[[  4  -5  -4 -14  10   4 -10 -11 -10  -1   8]
 [  7 -19  15  21  -4  26   0  -1 -21  -1   7]
 [ -1   0   2   9  -6   0   4   5   3   1  -4]
 [ 13 -30  21   9  12  43 -10 -15 -39  -3  25]
 [  6 -16  -1  -3  10  17 -13 -15 -19   0  11]
 [  6 -10  15  10   0  19   2   0 -15  -3   8]
 [ 10 -15  13   5   1  23  -2  -4 -25  -5  10]]	13

[[  1  -7   2   7  -1   2   5  -2   1  -7  -1  -1  11]
 [ -6   2   4   1   5   5   6   5   4   0  -3  10  -2]
 [-44 -27 -27 -21  -7 -13   0   4  14  14  30  28  34]
 [  7  10  18  23  18  10   7  14   3   1  -1  -2   7]
 [  3   1   6   1   1  10  -4   3  -5  -3  -5   1   2]
 [ 32  32  19  13  14   7  -2 -13  -8 -17 -21 -33 -21]]	19

[[ 35  23  49 -44  46 -43  12 -39 -35  31   4 -21 -26 -27 -30 -40]
 [ -5   8   0  16   2  15  -6  15  10  -5  -4  13   4   5  13  13]
 [ 25   3  20 -11  17  -8  18 -12  -4  24  15 -19   1   0 -17  -6]
 [-38  12 -24  49 -18  43 -32  48  28 -38 -25  49  11  13  47  36]
 [-12  24  10   7  14   1 -21  10  -5 -14 -21  27 -12 -11  19  -1]
 [ -6  43  35 -21  38 -29 -29 -11 -33 -11 -34  29 -36 -35  11 -31]
 [-23  32  10   9  15   1 -34  15  -8 -25 -34  41 -18 -16  29  -3]
 [  6  42  44 -33  45 -40 -20 -23 -40   1 -27  16 -39 -39  -2 -40]]	44

[[-18 -25 -35   2 -11 -14 -18]
 [  5 -17  11   2 -25   1   8]
 [ 10 -18  46  32 -24  -4  19]
 [ 17 -18   4   6  -3  14  16]
 [ -9   2 -21   0 -19  -9 -17]
 [  0 -16   0  23 -26   1  22]
 [ -3  14   0   7  12   0 -16]
 [-24 -29 -43   3 -12 -15 -25]]	-43

[[ 16 -15  -8  20  -6  -5   3  20  -3  -2  -1  23  -2  13]
 [  0  15   6  25  -8  -5 -11  11 -11 -22 -13 -10 -12 -10]
 [  3 -23   2  34   3 -23   2  49   1 -21  -9  55  -8 -14]
 [ 13  -8  18  -7   9 -21  15 -10  10 -27   3 -18   5 -35]
 [-19   6  -7  18  -5   4   3  23   3  -7   5  11   5   2]
 [-15  12   0 -13   0  -1   5 -19   2   2   2 -36   4  -7]
 [-14   5 -11   3 -17  23 -11  15 -10  30 -10  11 -12  32]
 [-13  12  -9  12 -12  12 -14  12 -20  14 -16  19 -19  13]
 [  5  16   8   7   7  -6   4 -10  10 -20  13 -29  14  -6]
 [ 17 -11   6   4  11 -17  12 -14  15 -32  14 -26  21 -33]
 [ -9  16 -21  13 -20  14  -9  12  -6  14  -6   9  -2  20]]	-21

[[ -7  13  -1 -33  -1   5  -1  -3   1  -8   5   1  -3]
 [  0 -10  -6   1   0  -1  -1  -3   0   0   3  -4  -6]
 [  3   2  -3  49  18  -8   5   4  -3  -3  -1   8  10]
 [  8   4  -1  12  -5  -2  -4  -7  -1   5   7  -1  11]
 [  3  -7  -6  11  -2  -2  -2  -6  -1   3   8  -5   1]
 [  8  -2   1 -23  -4   3  -1   2   3   0  -8   4  -5]
 [ 13   3   0   3   5  -1  -2  -2  -4  -1   1   7   7]
 [ -2   8  -6   7  -6  -1   1  -1  11   2  -1   2   2]]	-6

[[ -1  -2   0  -4  -1  -1  -1   2  -1  -2  -1]
 [  8  -2   3  -4   1  -1  -1   3   5   5  -6]
 [ -3 -11 -28  26  15  18  -1   9  22  -3 -13]
 [ -6  12   3  27  10  -1  18  -8   9  -3 -12]
 [  0  -2   7   4   1   1  -1  -9   6  -3 -11]
 [ -8  19  -1  -4   0  -8  10  36  19   1 -12]
 [ -3  -3   0   4   1   2   1 -10   8  -4 -12]
 [-19  10  28 -27   1 -42 -27   8   1 -17 -16]
 [  5  12  23 -24  -9 -17  -1  -6 -16   4  11]]	23

[[ -4   1  12   1   2  -2 -19  -2   7  23 -12  46   2  -2  19]
 [  0   8  18  -6   2 -24  -8 -12 -12  -5 -13  -3   1   1  16]
 [ -2   3   1   1   1   1  -6   1   4   7  -1   4   0   5   2]
 [ -4  19  -1  -2   3  -6  -4  -1   3  -4   6 -55  -1  29  -8]
 [ -2   4   2   1   1   1  -7   1   5   8  -1   3   0   6   3]]	2

[[ -9   1  -1  -3   3  14 -10  -4  -2   2  13   2   2   4 -14 -11]
 [  1   3 -30   2   0   4  -3  -5  -8  -7 -18  -1  -7  -8   0  11]
 [ 11   2   1  -7  -2   3  -3  -5  -7  -4 -15  -7  -1  -3   2   4]
 [ -9   8 -20   1 -11  -4 -10   3 -11 -13 -16  15 -14  -8  -5   8]
 [  3  10  13  -8   9  -5  11   3  -7  -3   9  -6   4  -6   3   9]
 [-13  -7 -26   0  12 -19  -4  -5 -10  -5   2   5  -1  -3  -8  -6]
 [  1   4  52  -3   5   2  -2  -1   0  -2   3  -2   1  -3  -5   2]
 [ -4  -8 -29  -4  -4 -17  -7  -7  -4  -5  -5  -2  -9   3   0  -8]
 [ -3 -18   1   3   3  28   0   2  17  -9   9   9  -5  -9  -5   0]
 [  3   5  13  -3   1   3  -7 -10  -7  -3 -18  -1  -2  -3   4   6]]	13
---
[  6  20 -43  -2  27 -25 -21] -> -25
[-38 -10  41 -39] -> 41
[-57  15  -9  10   0   3 -29] -> 3
[-13  38  47  48  11  -7   2] -> -7
[-18  -6 -37 -48 -22 -33] -> -22
[10 20 42 36] -> 42
---
[-954 -608 -323  622] ⇒ -323

[[4581 4506 4163 4145 3236]
 [5021 5151 5142 3778 5100]
 [8617 8779 8845 8195 6426]] ⇒ 8195

[ 60 233 121 252 185] ⇒ 252

[385 639 142 120 793 186 409] ⇒ 186

[[235  31 169 252 179]
 [231  79  92 219  61]] ⇒ 219

[ -8 -14 -32  20  38   8 -22] ⇒ 8

[7 3 1 1 1 1 1] ⇒ 1
---
[7 7 3 0 8] out 8, 0

[[9359 1869 8775 3233 7800]
 [6326 6185 7682 7143 2928]] out 9359, 1869

[96  3 34 82] out 96, 3

[[81 23 66 58 13 74]
 [66 38 37 74 91 82]] out 91, 13

[ 62 219 127 130] out 219, 62

[ 33 127 214 138 136 200] out 214, 33

[29 24  1 18 89 24] out 89, 1

[-18 -10   0 -31 -45  47] out 47, -45

[4628 4052 3966 2714 8669] out 8669, 2714

[-49 -13   2  32  30] out 32, -49
---
[ -6 -46   4  -2] -6

[[ 21  -4 -10  22   5   8  -8]
 [-11  10  -1 -15 -22  11 -17]
 [ -9   7 -11   8 -48   5   6]] -9

[ 53  47  38 -13] 53

[-32 -36   2 -45  30  10  -5] -32

[-47 -50 -52   3 -41  52] -47

[-12 -39  33 -50 -18  48 -30] -12
